Below are the code and all the weights of a small trained network. Each question names an input and a class and asks about switching units off, where a switched-off unit gives its printed mean instead of its output.

import numpy as np


def w(rows, s, z=0):
    codes = np.array(rows[::2]) - 128.0
    scale = np.full(codes.shape[1], s)
    scale[-1] = z or s
    return codes * scale


def norm(h):
    return h / np.sqrt((h * h).mean(-1, keepdims=True) + 1e-5)


def f(y):
    return y / 2 * (1 + np.tanh(0.7978845608 * (y + 0.044715 * y**3)))


def log_softmax(a):
    a = a - a.max(-1, keepdims=True)
    return a - np.log(np.exp(a).sum(-1, keepdims=True))


def net(x, mask):
    res = np.array(x, float).reshape(1, 5) / 4 @ E
    u = 0
    for l in range(4):
        y = f(norm(res) @ A[l][:, :-1].T + A[l][:, -1])
        res = res + np.where(mask[u : u + 6], y, B[l][:, -1]) @ B[l][:, :-1]
        u += 6
    return log_softmax(norm(res)[-1] @ U[:, :-1].T + U[:, -1])


A, B = {}, {}
E = w([
[1,92,127,150,105,142,195,87,231,133,176,69],'x0',
[134,109,92,114,93,173,132,149,35,59,113,151],'x1',
[137,92,95,200,91,206,178,78,129,61,101,141],'x2',
[129,115,69,87,159,122,154,126,141,171,150,114],'x3',
[46,139,131,183,226,109,122,151,98,66,107,87],'x4',
],0.0051)
A[0] = w([
[253,133,134,100,68,115,116,134,141,151,171,195,104],'0.n1',
[63,101,71,104,144,140,144,146,142,136,137,81,68],'0.n2',
[169,162,166,91,120,37,35,222,62,119,94,184,6],'0.n3',
[134,161,104,193,57,150,169,187,123,99,142,150,40],'0.n4',
[102,116,148,182,75,198,156,47,83,47,135,143,25],'0.n5',
[57,99,176,132,115,82,138,120,180,193,179,58,74],'0.n6',
],0.0051,0.0023)
B[0] = w([
[170,205,11,148,111,176,216,14,77,190,77,157,234],'0.n1',
[139,139,93,123,169,88,192,152,67,107,106,237,172],'0.n2',
[148,132,248,165,220,161,202,247,54,147,174,38,248],'0.n3',
[100,96,184,101,124,194,99,65,177,163,152,148,149],'0.n4',
[138,76,210,97,160,173,103,80,100,119,152,85,252],'0.n5',
[21,154,132,114,74,152,109,180,144,253,80,118,237],'0.n6',
],0.0055,0.0039)
A[1] = w([
[172,143,172,169,72,152,34,95,178,154,147,64,150],'1.n1',
[144,155,123,234,173,111,27,99,127,99,132,108,124],'1.n2',
[53,153,163,158,92,93,111,121,221,148,125,109,2],'1.n3',
[5,105,84,92,147,70,192,154,170,155,215,180,81],'1.n4',
[99,65,161,119,75,154,91,54,136,2,161,156,4],'1.n5',
[129,52,150,183,133,149,76,66,168,12,123,147,120],'1.n6',
],0.005,0.0019)
B[1] = w([
[89,142,58,103,167,109,97,107,8,102,92,129,162],'1.n1',
[177,119,123,83,3,11,170,198,160,118,112,96,149],'1.n2',
[138,169,118,52,120,187,84,175,172,162,193,185,205],'1.n3',
[134,125,62,182,208,121,44,111,148,50,39,71,254],'1.n4',
[90,60,198,49,105,169,201,195,126,132,101,89,239],'1.n5',
[94,66,142,6,102,160,130,174,139,66,69,193,250],'1.n6',
],0.0061,0.0033)
A[2] = w([
[163,154,147,154,149,170,104,155,100,105,232,111,46],'2.n1',
[157,114,155,121,157,161,228,129,42,72,171,154,116],'2.n2',
[41,122,112,149,112,136,65,80,254,182,159,130,35],'2.n3',
[65,132,174,100,150,52,114,200,138,45,100,114,193],'2.n4',
[96,39,196,115,91,199,117,129,125,86,127,161,6],'2.n5',
[198,145,221,168,162,101,94,168,58,151,226,141,76],'2.n6',
],0.0049,0.002)
B[2] = w([
[147,179,125,134,198,87,113,140,120,191,136,114,130],'2.n1',
[90,103,213,127,99,123,102,153,205,182,178,63,255],'2.n2',
[124,206,205,100,151,150,26,244,180,135,200,108,233],'2.n3',
[181,105,100,139,74,130,121,42,159,137,165,171,251],'2.n4',
[124,81,132,44,140,155,254,140,77,139,172,58,235],'2.n5',
[76,120,100,227,191,111,112,163,6,141,136,179,207],'2.n6',
],0.0058,0.0038)
A[3] = w([
[204,170,129,132,86,115,154,2,142,165,139,186,63],'3.n1',
[185,142,117,73,87,9,157,120,151,99,136,141,7],'3.n2',
[144,143,106,120,165,155,102,180,73,117,124,141,164],'3.n3',
[62,173,133,132,120,116,84,148,188,163,153,136,54],'3.n4',
[158,110,125,151,70,23,134,157,176,108,139,186,88],'3.n5',
[180,151,165,113,112,53,129,201,108,115,127,143,137],'3.n6',
],0.0066,0.0021)
B[3] = w([
[126,125,7,107,1,103,70,42,99,137,117,158,197],'3.n1',
[170,161,142,143,176,60,46,158,171,153,60,236,106],'3.n2',
[116,149,173,175,129,39,178,126,121,115,157,95,210],'3.n3',
[149,174,146,85,68,174,97,177,218,152,129,98,254],'3.n4',
[152,33,164,147,145,102,125,119,196,115,172,151,103],'3.n5',
[163,143,172,116,180,98,163,166,112,111,173,221,176],'3.n6',
],0.0069,0.0034)
U = w([
[172,183,211,215,196,83,178,193,24,174,165,134,183],'0',
[211,82,157,129,104,51,121,132,190,90,126,254,2],'1',
[82,217,145,97,123,180,46,214,222,164,126,86,184],'2',
[185,170,29,130,17,145,132,14,70,194,109,180,160],'3',
[83,122,41,180,186,94,99,85,120,33,71,120,53],'4',
[102,40,201,34,79,208,209,127,97,83,128,99,126],'5',
],0.0092,0.0022)

Each question gives the input, the list of numbers given to net, and the class t.
The units are the neurons (one row each of A and B). Each row of codes is followed by its name. A weight is (code - 128) times the scale printed after its matrix; where a second scale follows, it is the last column's (A, B and U).
mask holds one flag per neuron, layer by layer. A switched-off neuron (its flag False) gives its mean, the last column of its row in B, instead of its output. The means were averaged over made-up inputs and are rounded, as every weight is.
A unit's drop is (log p(t) with every unit on - log p(t) with that unit switched off) / (log p(t) with every unit on - log p(t) with every unit switched off).
The circuit of an input: a set's keep is (log p(t) with only the set's units on - log p(t) with every unit switched off) / (log p(t) with every unit on - log p(t) with every unit switched off). Starting from the 12 units with the biggest drops (on a tie, the unit counted first), units are removed one at a time, each time the one whose removal leaves the highest keep (on an exact tie, the one counted first), for as long as the keep stays at least 0.8.
circuit, biggest first: the units of the circuit, biggest drop first
top k neurons: the k neurons with the biggest drops, biggest first
top k neurons in layer l: the k neurons of layer l with the biggest drops, biggest first
drop of u: that unit's drop, to one decimal
input [6,5,1,8,-3], class 4: top neuron => [1.n4]
input [0,-7,6,7,6], class 4: circuit, biggest first => [2.n2, 0.n5]
input [4,2,-1,-2,6], class 4: top 2 neurons => [1.n4, 0.n2]
input [0,1,7,0,-7], class 3: top 2 neurons => [0.n1, 3.n1]
input [8,8,2,6,8], class 4: circuit, biggest first => [1.n4, 0.n2]
input [-3,-6,-5,8,2], class 0: top 2 neurons in layer 1 => [1.n6, 1.n3]
input [-7,-8,-1,1,-3], class 0: top 2 neurons => [0.n3, 2.n4]
input [-1,1,0,-6,7], class 1: top 3 neurons => [1.n2, 2.n4, 3.n2]
input [2,-4,7,6,-3], class 2: top 2 neurons => [2.n3, 0.n1]
input [-4,-4,4,7,2], class 1: top 2 neurons => [0.n3, 0.n6]
input [-3,2,1,-6,-4], class 3: top 3 neurons => [0.n1, 3.n1, 2.n3]
input [-1,3,1,6,1], class 4: top 3 neurons => [0.n3, 0.n5, 0.n1]
input [-5,-7,-3,2,-4], class 3: top 2 neurons in layer 0 => [0.n1, 0.n5]
input [-4,-5,-2,3,-7], class 3: circuit, biggest first => [0.n1]
input [-6,-2,2,2,-2], class 3: top 2 neurons in layer 2 => [2.n3, 2.n5]
input [8,-2,7,8,5], class 2: top 3 neurons in layer 0 => [0.n6, 0.n1, 0.n3]
input [5,6,-5,5,-8], class 3: drop of 0.n1 => 1.1
input [-6,6,0,-8,-1], class 0: drop of 2.n5 => 0.0
input [-6,2,2,3,0], class 0: drop of 0.n3 => 2.9
input [4,0,1,-2,0], class 2: top neuron => [0.n6]
